Here is a tiny trained network, its code and every weight. The questions are about switching its units off for an input and a target symbol, where a switched-off unit gives its printed mean instead of its output.

import numpy as np


def w(rows, s, z=0):
    codes = np.array(rows[::2]) - 128.0
    scale = np.full(codes.shape[1], s)
    scale[-1] = z or s
    return codes * scale


def f(y):
    return np.maximum(y, 0)


def softmax(a):
    e = np.exp(a - a.max(-1, keepdims=True))
    return e / e.sum(-1, keepdims=True)


def log_softmax(a):
    a = a - a.max(-1, keepdims=True)
    return a - np.log(np.exp(a).sum(-1, keepdims=True))


def net(x, mask):
    ids = ['ΔΞΩβγλμστφ'.index(c) for c in x.split()]
    T = len(ids)
    res = E[ids] + P[:T]
    q, k, v = (res @ M[0].T for M in (Q, K, V))
    z = softmax(np.where(np.tri(T) > 0, q @ k.T / 4**0.5, -1e9)) @ v
    res = res + np.where(mask[0], z, O[0][:, -1]) @ O[0][:, :-1]
    y = f(res @ A[0][:, :-1].T + A[0][:, -1])
    res = res + np.where(mask[1:17], y, B[0][:, -1]) @ B[0][:, :-1]
    return log_softmax(res[-1] @ U[:, :-1].T + U[:, -1])


Q, K, V, O, A, B = {}, {}, {}, {}, {}, {}
E = w([
[165,46,140],'Δ',
[193,53,78],'Ξ',
[173,113,207],'Ω',
[194,86,108],'β',
[136,11,171],'γ',
[218,120,88],'λ',
[219,153,114],'μ',
[188,85,119],'σ',
[202,90,91],'τ',
[38,52,114],'φ',
],0.011)
P = w([
[179,60,96],'0',
[148,3,151],'1',
[192,147,132],'2',
[128,23,144],'3',
[165,123,127],'4',
[136,60,135],'5',
[147,103,128],'6',
[135,82,132],'7',
[138,90,126],'8',
[138,94,123],'9',
[112,83,119],'10',
[167,63,133],'11',
],0.013)
Q[0] = w([
[146,32,98],'H1',
[175,53,152],'H1',
[48,245,134],'H1',
[38,110,141],'H1',
],0.012)
K[0] = w([
[66,209,101],'H1',
[63,148,85],'H1',
[246,82,177],'H1',
[198,163,95],'H1',
],0.013)
V[0] = w([
[190,191,138],'H1',
[101,119,253],'H1',
[160,171,204],'H1',
[107,117,229],'H1',
],0.013)
O[0] = w([
[219,99,197,1],'H1',
[131,34,31,138],'H1',
[199,71,144,37],'H1',
[133,48,8,149],'H1',
],0.012,0.0051)
A[0] = w([
[167,86,99,2],'N1',
[140,126,121,120],'N2',
[150,74,130,136],'N3',
[255,70,166,37],'N4',
[124,115,118,149],'N5',
[142,129,100,167],'N6',
[50,161,138,99],'N7',
[142,69,136,118],'N8',
[234,160,156,13],'N9',
[110,98,116,52],'N10',
[160,122,79,231],'N11',
[86,128,51,181],'N12',
[25,169,138,113],'N13',
[151,139,128,134],'N14',
[66,102,122,133],'N15',
[107,129,58,127],'N16',
],0.0097,0.0055)
B[0] = w([
[104,109,62,151],'N1',
[119,120,128,134],'N2',
[80,151,96,178],'N3',
[253,161,94,212],'N4',
[126,120,129,158],'N5',
[117,113,146,167],'N6',
[142,169,108,184],'N7',
[109,149,84,173],'N8',
[184,99,160,154],'N9',
[145,173,151,143],'N10',
[84,102,152,216],'N11',
[138,97,175,254],'N12',
[158,180,75,210],'N13',
[133,120,139,138],'N14',
[175,113,140,194],'N15',
[142,107,180,211],'N16',
],0.011,0.0097)
U = w([
[140,100,36,144],'Δ',
[130,119,161,24],'Ξ',
[96,111,139,219],'Ω',
[41,154,86,104],'β',
[177,129,152,145],'γ',
[120,254,84,132],'λ',
[127,130,164,1],'μ',
[154,134,175,78],'σ',
[47,66,145,200],'τ',
[131,151,166,100],'φ',
],0.0092,0.0037)

Each question gives the input, a string of symbols that net reads in full, and the target symbol t.
The units are the heads (4 rows each of Q, K, V and O) and the neurons (one row each of A and B). Each row of codes is followed by its name. A weight is (code - 128) times the scale printed after its matrix; where a second scale follows, it is the last column's (O, A, B and U).
mask holds one flag per unit, heads first, then neurons. A switched-off unit (its flag False) gives its mean, the last column of its rows in O or B, instead of its output. The means were averaged over made-up inputs and are rounded, as every weight is.
A unit's drop is (log p(t) with every unit on - log p(t) with that unit switched off) / (log p(t) with every unit on - log p(t) with every unit switched off).
The circuit of an input: a set's keep is (log p(t) with only the set's units on - log p(t) with every unit switched off) / (log p(t) with every unit on - log p(t) with every unit switched off). Starting from the 12 units with the biggest drops (on a tie, the unit counted first), units are removed one at a time, each time the one whose removal leaves the highest keep (on an exact tie, the one counted first), for as long as the keep stays at least 0.8.
circuit, biggest first: the units of the circuit, biggest drop first
k most important neurons: the k neurons with the biggest drops, biggest first
drop when u is switched off: that unit's drop, to one decimal
input Ω μ σ, target γ: circuit, biggest first	[H1; N4]
input Ξ Ξ Ξ, target λ: circuit, biggest first	[H1]
input μ λ Ω Ω μ σ μ γ, target γ: circuit, biggest first	[H1; N4]
input φ Ω τ μ, target λ: circuit, biggest first	[H1; N13]
input Ω φ Ω τ λ, target τ: circuit, biggest first	[N12; N4; H1]
input Ω φ Ξ, target τ: circuit, biggest first	[N12; N16; H1]
input Ω Ω Ω σ, target Δ: circuit, biggest first	[H1; N1]
input Ω λ φ Ω γ λ γ μ σ, target τ: circuit, biggest first	[N4; N13]
input Ω φ β Ω Ω, target τ: circuit, biggest first	[N4; H1; N12]
input φ Ω Ω Ξ, target λ: 2 most important neurons	[N13; N7]
input Ω μ φ λ Ω λ σ τ, target τ: circuit, biggest first	[N4; N13]
input φ μ φ μ φ, target λ: 3 most important neurons	[N13; N7; N11]
input λ λ Ω μ τ, target γ: 2 most important neurons	[N4; N9]
input λ μ τ, target γ: 2 most important neurons	[N9; N4]
input Ω τ Δ φ μ τ, target τ: 4 most important neurons	[N12; N4; N16; N11]
input Ω μ λ μ Δ Ω Ω Ω μ Ω Ω λ, target Δ: 2 most important neurons	[N4; N1]
input Ω μ Ω φ Ξ, target τ: 3 most important neurons	[N12; N4; N16]
input Ω γ Ω Ω γ, target Δ: 3 most important neurons	[N4; N1; N8]
input Ω Δ Ω Δ Ω σ, target Δ: 2 most important neurons	[N4; N1]
input μ λ μ μ, target γ: drop when N4 is switched off	0.3
